Here is a tiny trained network, its code and every weight. The questions are about switching its units off for an input and a class, where a switched-off unit gives its printed mean instead of its output.

import numpy as np


def w(rows, s, z=0):
    codes = np.array(rows[::2]) - 128.0
    scale = np.full(codes.shape[1], s)
    scale[-1] = z or s
    return codes * scale


def f(y):
    return np.maximum(y, 0)


def log_softmax(a):
    a = a - a.max(-1, keepdims=True)
    return a - np.log(np.exp(a).sum(-1, keepdims=True))


def net(x, mask):
    res = np.array(x, float).reshape(1, 8) / 4 @ E
    y = f(res @ A[0][:, :-1].T + A[0][:, -1])
    res = res + np.where(mask, y, B[0][:, -1]) @ B[0][:, :-1]
    return log_softmax(res[-1] @ U[:, :-1].T + U[:, -1])


A, B = {}, {}
E = w([
[59,22,48,67,251,240,66,125,101],'x0',
[95,88,83,152,200,146,72,171,97],'x1',
[178,181,216,21,120,216,66,96,131],'x2',
[248,146,193,226,56,135,59,158,87],'x3',
[149,41,44,121,15,143,15,181,206],'x4',
[190,64,128,86,83,235,77,209,211],'x5',
[42,124,98,16,86,26,158,159,128],'x6',
[210,169,53,12,170,76,122,219,3],'x7',
],0.0064)
A[0] = w([
[61,122,89,81,178,84,189,115,94,168],'n0',
[105,61,112,99,68,155,111,198,95,127],'n1',
[135,125,134,192,166,139,134,119,157,112],'n2',
[156,107,108,111,102,82,103,166,162,133],'n3',
[151,81,119,134,132,172,83,170,159,253],'n4',
[116,96,91,113,83,134,110,113,144,118],'n5',
[101,95,141,111,203,139,162,136,106,199],'n6',
[88,123,128,94,192,93,176,118,102,157],'n7',
[117,161,124,159,63,72,131,100,113,177],'n8',
[153,104,79,78,112,119,95,185,176,155],'n9',
[132,197,169,106,100,118,154,77,121,211],'n10',
[128,141,162,172,122,162,143,120,186,189],'n11',
[220,162,124,109,171,136,79,162,45,188],'n12',
[182,199,169,157,82,84,188,151,149,113],'n13',
[123,120,171,157,154,197,158,115,180,130],'n14',
[170,176,118,153,158,126,122,144,11,226],'n15',
[193,139,143,129,156,180,107,104,81,188],'n16',
[140,172,152,149,120,57,180,123,96,235],'n17',
[98,167,93,125,185,103,163,148,72,149],'n18',
[68,67,138,203,129,135,94,124,165,201],'n19',
[83,107,135,181,117,137,116,90,140,172],'n20',
[64,138,81,127,156,88,146,141,122,239],'n21',
[110,98,118,100,98,195,100,120,210,227],'n22',
[84,133,162,71,79,144,144,114,152,149],'n23',
[120,88,84,150,118,161,102,166,149,141],'n24',
],0.012,0.0041)
B[0] = w([
[68,144,64,166,197,148,176,123,97,243],'n0',
[174,111,30,170,155,81,72,167,135,206],'n1',
[143,36,167,142,99,175,169,79,127,175],'n2',
[168,123,71,205,127,83,135,161,97,179],'n3',
[239,122,110,154,100,115,80,94,140,242],'n4',
[120,110,135,159,153,81,77,139,151,176],'n5',
[131,153,103,135,167,192,143,105,86,205],'n6',
[48,186,40,104,181,166,211,117,60,215],'n7',
[99,137,183,154,80,85,136,227,186,190],'n8',
[152,123,23,190,155,68,79,201,102,213],'n9',
[127,192,185,71,140,86,211,160,79,212],'n10',
[203,138,203,138,135,150,173,86,190,201],'n11',
[147,91,129,53,43,169,65,109,6,248],'n12',
[203,128,182,151,90,109,221,241,152,223],'n13',
[140,137,179,60,144,213,165,54,178,205],'n14',
[80,76,165,34,47,169,126,123,23,237],'n15',
[179,100,175,54,98,152,86,123,90,216],'n16',
[82,144,163,167,66,112,253,192,70,225],'n17',
[53,99,45,124,133,172,215,131,44,215],'n18',
[93,33,150,189,90,140,116,72,228,231],'n19',
[79,65,217,160,157,132,143,87,195,190],'n20',
[26,101,23,179,141,125,116,148,100,219],'n21',
[228,192,138,89,229,81,28,67,218,253],'n22',
[145,237,139,130,171,32,150,98,131,186],'n23',
[152,52,69,166,149,152,104,137,162,205],'n24',
],0.007,0.013)
U = w([
[14,146,41,133,198,162,194,130,101,149],'0',
[172,98,150,151,150,215,132,52,227,118],'1',
[212,123,40,171,150,86,22,157,191,140],'2',
[175,254,154,45,201,92,97,63,190,35],'3',
[171,104,125,73,72,180,61,128,70,251],'4',
[2,81,116,195,104,67,101,89,203,76],'5',
[157,162,166,146,66,89,217,226,148,141],'6',
],0.0088,0.0013)

Each question gives the input, the list of numbers given to net, and the class t.
The units are the neurons (one row each of A and B). Each row of codes is followed by its name. A weight is (code - 128) times the scale printed after its matrix; where a second scale follows, it is the last column's (A, B and U).
mask holds one flag per neuron, in row order. A switched-off neuron (its flag False) gives its mean, the last column of its row in B, instead of its output. The means were averaged over made-up inputs and are rounded, as every weight is.
A unit's drop is (log p(t) with every unit on - log p(t) with that unit switched off) / (log p(t) with every unit on - log p(t) with every unit switched off).
The circuit of an input: a set's keep is (log p(t) with only the set's units on - log p(t) with every unit switched off) / (log p(t) with every unit on - log p(t) with every unit switched off). Starting from the 12 units with the biggest drops (on a tie, the unit counted first), units are removed one at a time, each time the one whose removal leaves the highest keep (on an exact tie, the one counted first), for as long as the keep stays at least 0.8.
circuit, biggest first: the units of the circuit, biggest drop first
k most important neurons: the k neurons with the biggest drops, biggest first
drop when u is switched off: that unit's drop, to one decimal
input [8,5,-3,-1,0,3,-3,8], class 4: circuit, biggest first => n12
input [-8,-4,6,-1,6,6,8,-6], class 3: 2 most important neurons => n22, n23
input [-3,-7,6,8,-1,0,-5,-7], class 6: 3 most important neurons => n13, n10, n8
input [4,-4,4,8,-1,-7,5,0], class 6: 2 most important neurons => n17, n10
input [-1,-6,4,-3,7,-8,4,2], class 6: 4 most important neurons => n8, n18, n6, n10
input [-4,-8,4,-7,-8,5,3,-8], class 3: 2 most important neurons => n23, n14
input [-1,-1,-6,4,4,-7,-8,8], class 4: 2 most important neurons => n12, n15
input [-2,-7,5,-2,-8,-1,1,3], class 6: 3 most important neurons => n13, n10, n17
input [-1,-6,5,7,5,0,4,-1], class 2: 3 most important neurons => n17, n15, n22
input [-5,3,8,-4,8,-5,8,-6], class 3: 2 most important neurons => n23, n22
input [-1,2,-5,6,-4,4,5,-8], class 1: drop when n11 is switched off => 0.1
input [-2,-7,-3,0,-7,-6,-5,0], class 6: drop when n13 is switched off => 0.2
input [7,-2,4,5,-4,7,7,-5], class 3: drop when n17 is switched off => 0.0
input [-2,-4,5,0,-8,8,6,-1], class 3: circuit, biggest first => n23
